Here is a tiny trained network, its code and every weight. The questions are about switching its units off for an input and a class, where a switched-off unit gives its printed mean instead of its output.

import numpy as np


def w(rows, s, z=0):
    codes = np.array(rows[::2]) - 128.0
    scale = np.full(codes.shape[1], s)
    scale[-1] = z or s
    return codes * scale


def norm(h):
    return h / np.sqrt((h * h).mean(-1, keepdims=True) + 1e-5)


def f(y):
    return y / 2 * (1 + np.tanh(0.7978845608 * (y + 0.044715 * y**3)))


def log_softmax(a):
    a = a - a.max(-1, keepdims=True)
    return a - np.log(np.exp(a).sum(-1, keepdims=True))


def net(x, mask):
    res = np.array(x, float).reshape(1, 7) / 4 @ E
    u = 0
    for l in range(2):
        y = f(norm(res) @ A[l][:, :-1].T + A[l][:, -1])
        res = res + np.where(mask[u : u + 4], y, B[l][:, -1]) @ B[l][:, :-1]
        u += 4
    return log_softmax(norm(res)[-1] @ U[:, :-1].T + U[:, -1])


A, B = {}, {}
E = w([
[167,94,180,101,105,126,135,153],'x0',
[156,117,143,77,102,59,194,56],'x1',
[86,156,139,104,124,66,212,193],'x2',
[132,140,143,111,124,99,36,102],'x3',
[149,110,168,254,22,114,139,92],'x4',
[59,80,90,70,82,43,163,178],'x5',
[203,203,148,127,164,117,101,166],'x6',
],0.0071)
A[0] = w([
[109,120,48,73,142,106,5,125,71],'0.n1',
[77,106,138,233,107,91,142,142,109],'0.n2',
[65,70,115,77,170,145,174,14,1],'0.n3',
[120,106,111,115,140,113,54,112,23],'0.n4',
],0.012,0.0019)
B[0] = w([
[4,79,234,134,112,153,26,113,233],'0.n1',
[93,133,71,187,2,174,132,196,253],'0.n2',
[177,95,41,85,141,181,160,59,210],'0.n3',
[47,148,186,127,130,179,153,56,163],'0.n4',
],0.009,0.0057)
A[1] = w([
[67,116,61,23,175,53,107,194,80],'1.n1',
[179,165,199,179,105,62,144,45,207],'1.n2',
[103,8,196,92,94,102,177,173,247],'1.n3',
[158,131,114,162,185,199,128,103,187],'1.n4',
],0.013,0.0012)
B[1] = w([
[43,245,167,179,149,145,250,66,238],'1.n1',
[194,235,89,65,125,116,72,144,201],'1.n2',
[190,106,191,96,143,57,142,125,255],'1.n3',
[117,77,91,131,174,99,128,170,220],'1.n4',
],0.014,0.006)
U = w([
[229,198,93,83,122,129,90,143,180],'0',
[46,72,234,97,135,171,61,92,161],'1',
[161,106,110,151,222,183,78,217,105],'2',
[135,55,34,50,173,163,184,55,59],'3',
[112,121,87,194,22,178,132,191,191],'4',
[200,101,172,78,52,52,206,151,4],'5',
[64,190,184,95,157,122,247,94,145],'6',
],0.012,0.0024)

Each question gives the input, the list of numbers given to net, and the class t.
The units are the neurons (one row each of A and B). Each row of codes is followed by its name. A weight is (code - 128) times the scale printed after its matrix; where a second scale follows, it is the last column's (A, B and U).
mask holds one flag per neuron, layer by layer. A switched-off neuron (its flag False) gives its mean, the last column of its row in B, instead of its output. The means were averaged over made-up inputs and are rounded, as every weight is.
A unit's drop is (log p(t) with every unit on - log p(t) with that unit switched off) / (log p(t) with every unit on - log p(t) with every unit switched off).
The circuit of an input: a set's keep is (log p(t) with only the set's units on - log p(t) with every unit switched off) / (log p(t) with every unit on - log p(t) with every unit switched off). Starting from all 8 units, units are removed one at a time, each time the one whose removal leaves the highest keep (on an exact tie, the one counted first), for as long as the keep stays at least 0.8.
circuit, biggest first: the units of the circuit, biggest drop first
top k neurons: the k neurons with the biggest drops, biggest first
k most important neurons of layer l: the k neurons of layer l with the biggest drops, biggest first
drop when u is switched off: that unit's drop, to one decimal
input [1,3,-2,0,2,-7,-8], class 3: most important neuron of layer 0 => (0.n3)
input [4,0,-2,-5,3,-8,-2], class 0: circuit, biggest first => (1.n2, 0.n2)
input [6,1,6,-5,-6,-5,-7], class 3: top 2 neurons => (0.n3, 0.n1)
input [-3,7,-7,3,-6,-6,1], class 1: top 3 neurons => (0.n1, 0.n4, 1.n2)
input [-7,4,-1,-4,-3,-1,4], class 3: top 2 neurons => (0.n3, 1.n4)
input [6,-6,2,1,1,-3,3], class 2: 2 most important neurons of layer 0 => (0.n2, 0.n1)
input [3,7,0,-2,-2,0,4], class 0: circuit, biggest first => (1.n2, 0.n2)
input [-4,3,-5,5,-8,6,-6], class 1: 2 most important neurons of layer 0 => (0.n1, 0.n4)
input [3,-1,8,-6,5,-5,4], class 4: circuit, biggest first => (0.n2, 1.n1)
input [3,-2,0,0,2,-8,-6], class 2: circuit, biggest first => (1.n4, 1.n1)
input [1,-2,6,-7,3,4,-8], class 5: top 2 neurons => (1.n3, 1.n1)
input [6,4,8,8,8,-7,-5], class 0: top 2 neurons => (1.n2, 0.n1)
input [7,6,-2,-7,0,-3,-2], class 3: top 2 neurons => (0.n3, 0.n1)
input [8,5,-2,6,-1,8,2], class 6: top neuron => (1.n1)
input [4,-2,-6,3,7,3,6], class 0: top 2 neurons => (1.n2, 0.n1)
input [0,1,-5,-2,-8,-3,3], class 1: drop when 0.n1 is switched off => 0.9
input [-8,-1,-5,1,0,-8,4], class 2: drop when 1.n4 is switched off => 0.9
input [-3,-8,-3,-7,-6,5,7], class 6: drop when 1.n1 is switched off => 1.0
input [-3,4,-8,2,5,1,3], class 0: drop when 1.n1 is switched off => 0.0
input [0,5,-4,4,-1,-7,-5], class 3: circuit, biggest first => (0.n3)
